Below are the code and all the weights of a small trained network. Each question names an input and a target symbol and asks about switching units off, where a switched-off unit gives its printed mean instead of its output.

import numpy as np


def w(rows, s, z=0):
    codes = np.array(rows[::2]) - 128.0
    scale = np.full(codes.shape[1], s)
    scale[-1] = z or s
    return codes * scale


def norm(h):
    return h / np.sqrt((h * h).mean(-1, keepdims=True) + 1e-5)


def f(y):
    return y / 2 * (1 + np.tanh(0.7978845608 * (y + 0.044715 * y**3)))


def softmax(a):
    e = np.exp(a - a.max(-1, keepdims=True))
    return e / e.sum(-1, keepdims=True)


def log_softmax(a):
    a = a - a.max(-1, keepdims=True)
    return a - np.log(np.exp(a).sum(-1, keepdims=True))


def net(x, mask):
    ids = ['ΛΞΠΦΩαβζμσψ'.index(c) for c in x.split()]
    T = len(ids)
    res = E[ids] + P[:T]
    u = 0
    for l in range(3):
        q, k, v = (norm(res) @ M[l].T for M in (Q, K, V))
        z = softmax(np.where(np.tri(T) > 0, q @ k.T / 2**0.5, -1e9)) @ v
        res = res + np.where(mask[u], z, O[l][:, -1]) @ O[l][:, :-1]
        u += 1
        y = f(norm(res) @ A[l][:, :-1].T + A[l][:, -1])
        res = res + np.where(mask[u : u + 4], y, B[l][:, -1]) @ B[l][:, :-1]
        u += 4
    return log_softmax(norm(res)[-1] @ U[:, :-1].T + U[:, -1])


Q, K, V, O, A, B = {}, {}, {}, {}, {}, {}
E = w([
[122,183,121,109],'Λ',
[91,122,133,138],'Ξ',
[28,61,242,247],'Π',
[128,102,250,158],'Φ',
[221,115,89,127],'Ω',
[56,96,95,157],'α',
[75,106,109,63],'β',
[127,160,153,125],'ζ',
[116,218,133,228],'μ',
[51,134,122,136],'σ',
[104,164,112,114],'ψ',
],0.018)
P = w([
[126,1,207,162],'0',
[81,111,67,160],'1',
[95,105,100,159],'2',
[110,118,136,164],'3',
[126,128,147,149],'4',
[138,134,124,133],'5',
[112,107,125,157],'6',
[137,125,136,143],'7',
[130,118,136,148],'8',
[154,136,125,126],'9',
[141,126,119,133],'10',
[101,93,123,160],'11',
[136,125,123,133],'12',
],0.0092)
Q[0] = w([
[84,96,213,83],'L0H1',
[254,72,49,126],'L0H1',
],0.0087)
K[0] = w([
[164,146,123,220],'L0H1',
[234,104,53,2],'L0H1',
],0.0072)
V[0] = w([
[127,122,147,193],'L0H1',
[144,92,2,82],'L0H1',
],0.005)
O[0] = w([
[99,230,2,164,211],'L0H1',
[168,96,169,173,3],'L0H1',
],0.0088,0.004)
A[0] = w([
[157,235,196,244,66],'L0N1',
[121,204,143,71,117],'L0N2',
[1,250,98,98,252],'L0N3',
[121,241,136,133,240],'L0N4',
],0.0073,0.0017)
B[0] = w([
[150,159,63,104,168],'L0N1',
[6,102,149,159,139],'L0N2',
[123,98,106,90,251],'L0N3',
[110,69,129,140,175],'L0N4',
],0.012,0.011)
Q[1] = w([
[25,101,105,84],'L1H1',
[111,2,175,21],'L1H1',
],0.0071)
K[1] = w([
[172,17,114,100],'L1H1',
[120,1,173,155],'L1H1',
],0.0065)
V[1] = w([
[145,113,253,96],'L1H1',
[144,87,147,241],'L1H1',
],0.0074)
O[1] = w([
[106,1,161,107,2],'L1H1',
[98,81,59,29,149],'L1H1',
],0.011,0.0043)
A[1] = w([
[111,155,45,225,83],'L1N1',
[237,193,71,2,255],'L1N2',
[66,84,217,165,196],'L1N3',
[79,165,173,162,182],'L1N4',
],0.0087,0.004)
B[1] = w([
[92,118,143,29,253],'L1N1',
[94,134,109,214,232],'L1N2',
[210,172,149,113,222],'L1N3',
[198,156,79,245,211],'L1N4',
],0.011,0.0044)
Q[2] = w([
[157,28,159,94],'L2H1',
[48,131,47,2],'L2H1',
],0.012)
K[2] = w([
[77,127,159,78],'L2H1',
[117,2,197,122],'L2H1',
],0.0082)
V[2] = w([
[155,63,219,246],'L2H1',
[204,173,52,140],'L2H1',
],0.011)
O[2] = w([
[151,108,226,202,254],'L2H1',
[194,150,54,254,102],'L2H1',
],0.0081,0.0061)
A[2] = w([
[30,2,20,120,250],'L2N1',
[167,194,17,145,26],'L2N2',
[72,114,127,82,202],'L2N3',
[106,50,224,167,172],'L2N4',
],0.008,0.0022)
B[2] = w([
[202,147,145,197,255],'L2N1',
[78,243,251,99,197],'L2N2',
[209,117,146,94,186],'L2N3',
[92,175,83,168,190],'L2N4',
],0.012,0.0065)
U = w([
[93,120,155,10,128],'Λ',
[205,75,68,59,30],'Ξ',
[50,88,218,169,157],'Π',
[162,82,197,132,139],'Φ',
[203,76,87,188,138],'Ω',
[160,122,21,112,253],'α',
[203,110,207,122,77],'β',
[210,152,122,142,76],'ζ',
[54,242,32,117,127],'μ',
[77,146,142,187,123],'σ',
[178,178,120,133,125],'ψ',
],0.012,0.0031)

Each question gives the input, a string of symbols that net reads in full, and the target symbol t.
The units are the heads (2 rows each of Q, K, V and O) and the neurons (one row each of A and B). Each row of codes is followed by its name. A weight is (code - 128) times the scale printed after its matrix; where a second scale follows, it is the last column's (O, A, B and U).
mask holds one flag per unit, layer by layer, with each layer's heads first. A switched-off unit (its flag False) gives its mean, the last column of its rows in O or B, instead of its output. The means were averaged over made-up inputs and are rounded, as every weight is.
A unit's drop is (log p(t) with every unit on - log p(t) with that unit switched off) / (log p(t) with every unit on - log p(t) with every unit switched off).
The circuit of an input: a set's keep is (log p(t) with only the set's units on - log p(t) with every unit switched off) / (log p(t) with every unit on - log p(t) with every unit switched off). Starting from the 12 units with the biggest drops (on a tie, the unit counted first), units are removed one at a time, each time the one whose removal leaves the highest keep (on an exact tie, the one counted first), for as long as the keep stays at least 0.8.
circuit, biggest first: the units of the circuit, biggest drop first
unit that matters most: the unit with the biggest drop
k most important neurons: the k neurons with the biggest drops, biggest first
top k neurons in layer l: the k neurons of layer l with the biggest drops, biggest first
input Π ψ Ω μ Ω μ Π Λ β ζ, target Π: 2 most important neurons => L0N2; L1N1
input Ω μ ζ, target Ω: unit that matters most => L2N1
input Ω μ Π Π Ω σ ζ α, target Ω: circuit, biggest first => L0N1; L2N2; L2N1
input σ β Λ β β Λ, target σ: circuit, biggest first => L0N4; L0H1; L0N2
input α μ Φ, target μ: circuit, biggest first => L0N4; L2H1; L2N1
input Ξ μ ζ, target Ξ: top 2 neurons in layer 0 => L0N3; L0N1
input σ Π α μ Ξ Π Λ Φ Π ζ, target σ: circuit, biggest first => L0N4; L0N2
input σ μ ψ Λ ζ Λ β α μ Π σ, target σ: 4 most important neurons => L0N4; L1N1; L1N3; L0N1
input Π α Ξ Λ ζ σ Π μ ψ, target Π: circuit, biggest first => L2H1; L1N3
input Ω β σ σ, target Ω: 3 most important neurons => L0N1; L2N2; L0N3
input Λ μ Ξ ψ σ, target Λ: 2 most important neurons => L0N3; L1N2
input Λ Λ σ Λ, target Λ: top 2 neurons in layer 0 => L0N3; L0N2
input Λ Ξ Π α ζ, target Λ: top 3 neurons in layer 0 => L0N3; L0N2; L0N1
input β Λ Λ Ξ Π Ω σ Π σ, target β: unit that matters most => L1H1
input Ω α Π σ Λ, target Ω: 3 most important neurons => L2N1; L2N2; L0N1
input α μ Λ β β α μ Π Π μ μ Ξ ζ, target α: top 3 neurons in layer 2 => L2N2; L2N1; L2N3
input α μ ζ Ω σ μ Π Ω σ α α, target α: top 3 neurons in layer 1 => L1N4; L1N3; L1N1
input Ξ Π σ α μ Λ, target Ξ: 3 most important neurons => L0N1; L0N2; L1N4
input Ξ Π Ξ, target Ξ: top 2 neurons in layer 1 => L1N4; L1N2
input Λ σ Λ ψ α ψ, target Λ: 4 most important neurons => L1N2; L0N3; L0N2; L0N1
input β Ω Φ Φ α ζ α, target β: top 2 neurons in layer 2 => L2N1; L2N3
input Λ ψ Π μ Π Ξ Ω μ β, target Λ: 4 most important neurons => L0N3; L0N2; L0N1; L1N2
input Ξ α Ω σ Λ σ Φ α Ξ σ, target Ξ: top 3 neurons in layer 0 => L0N1; L0N3; L0N2
